array([901, 324, 277, 305, 189,  86,  77])	901, 77

array([6271, 6397, 2179, 9664, 7508, 5117])	9664, 2179

array([7160, 5222, 7813, 2524, 8717])	8717, 2524

array([[ 33,  14,  77,  99,  46,  75],
       [ 62, 133,  37, 167,  69,  67],
       [133, 215,  96, 106,  80, 105]])	215, 14

array([-293,  592,  353,  389, -790,  376,  437])	592, -790

array([[ -72,  150,  383,    6,  727],
       [  41, -548, -497, -460, -281]])	727, -548

array([43, 41,  6, 75,  2])	75, 2

array([[ 22,  19,  21,  22,  20,  17],
       [ 24, -14,  35,  43,  15, -30]])	43, -30

array([645,   4, 100, 873])	873, 4

array([201, 131, 239, 191,  34,  38])	239, 34
---
array([ 1.28,  3.08, -8.18, -3.76,  1.20]) gives 1.20

array([ 2.35,  3.00,  5.28,  1.34, -2.97,  1.40, -6.19]) gives -2.97

array([[-8.50, -5.98, -4.86, -4.65],
       [-1.75, -1.17, -0.97,  2.30]]) gives -1.75

array([ 7.96, -4.48, -2.88,  2.44,  0.53,  6.50,  0.27]) gives 0.53

array([[ 1.33,  1.97, -1.66, -1.06],
       [ 5.34,  6.90,  6.04,  6.40]]) gives 5.34

array([ 0.65,  1.71,  7.19, -1.01, -1.98]) gives -1.98

array([[-7.08,  4.03,  1.28,  1.79,  1.03,  0.91],
       [-0.95,  5.88, -0.08,  2.72, -1.26,  0.83]]) gives 1.03

array([[-7.40,  3.43,  0.18, -3.07,  3.12,  1.74],
       [-5.59,  8.61,  1.18,  3.99, -3.45,  3.09]]) gives 3.12

array([-5.19, -6.76,  3.26,  8.48,  3.76]) gives 3.76

array([[-3.19,  2.08,  2.87, -2.15, -0.21, -2.74,  2.45],
       [ 4.96, -3.85, -7.60,  8.18,  4.44,  5.99, -7.24],
       [-1.76, -0.77,  3.22, -4.24, -0.89, -3.99,  4.30]]) gives -0.21
---
[38 14 72 44 80] -> 72, 80

[196 879 611 813 603] -> 611, 879

[42 95 46 15  8] -> 46, 95

[241  69  61 154 136] -> 61, 241

[235 199 127 178  56] -> 127, 235

[6740 1732 8775 5314 2114] -> 8775, 8775

[ 34   6 210  43  18] -> 210, 210

[ 37 -11 -38 -11  -6 -15  26] -> -11, 37

[2292 8569 6707 7033 2415 4706 5518] -> 7033, 8569

[[ 477  520  508   57 -376]
 [-909  171  871  151  951]
 [ 762 -983 -807   55 -829]] -> 871, 951
---
[1261 6007 8424 8914] ⇒ 6007
[61 74 63 50 56 91 20] ⇒ 56
[ -9  44  -2  -8 -30  -4  20] ⇒ -30
[  77  646 -680  145  389  246] ⇒ 145
[353 973 723  92 850] ⇒ 723
[83 67 50 67 19 89] ⇒ 67
---
array([[-14.758,  13.022,  -4.774,   3.505,  11.298,   1.953,  -3.166],
       [-12.177,   6.308, -15.402, -10.333, -14.409, -12.253,  -5.831],
       [  0.398,   4.250,  11.779,  -3.442,  -4.436,   0.768,   4.225]]) ⇒ 0.768

array([  52.4,  -32.8,  162.9, -175.6, -111.0]) ⇒ -175.6

array([[ 18.358,  -0.838,  -5.839,  -8.443, -15.586],
       [-10.671,   5.530,  -2.873,  -8.458, -22.191],
       [ -6.154,  -4.186,  -3.763,  -4.290,  -1.737]]) ⇒ -4.290

array([-0.723, -9.222, -6.199, 14.653]) ⇒ -6.199

array([[  3.45,  -4.76,  -3.84,   0.37],
       [  8.50,  15.74,   3.07, -20.99],
       [  2.10,   5.13,   4.45,   7.04]]) ⇒ 4.45

array([[  1.9, -10.7,  -6.4, -12.4, -10.1,   6.8],
       [  2.6,   9.0,   7.6,  17.8, -15.7,   1.9],
       [-14.1,   1.9,   5.4,   3.8, -10.6,  -3.0]]) ⇒ -10.6

array([[ -3.140,  -1.649,  -5.296,  -2.822,  -3.225,  -3.769],
       [ -6.740,  -4.720, -19.135,  14.086, -10.953, -13.743],
       [ -6.198,  -5.957,  -5.780,  -5.752,  -5.665,  -4.907]]) ⇒ -5.665
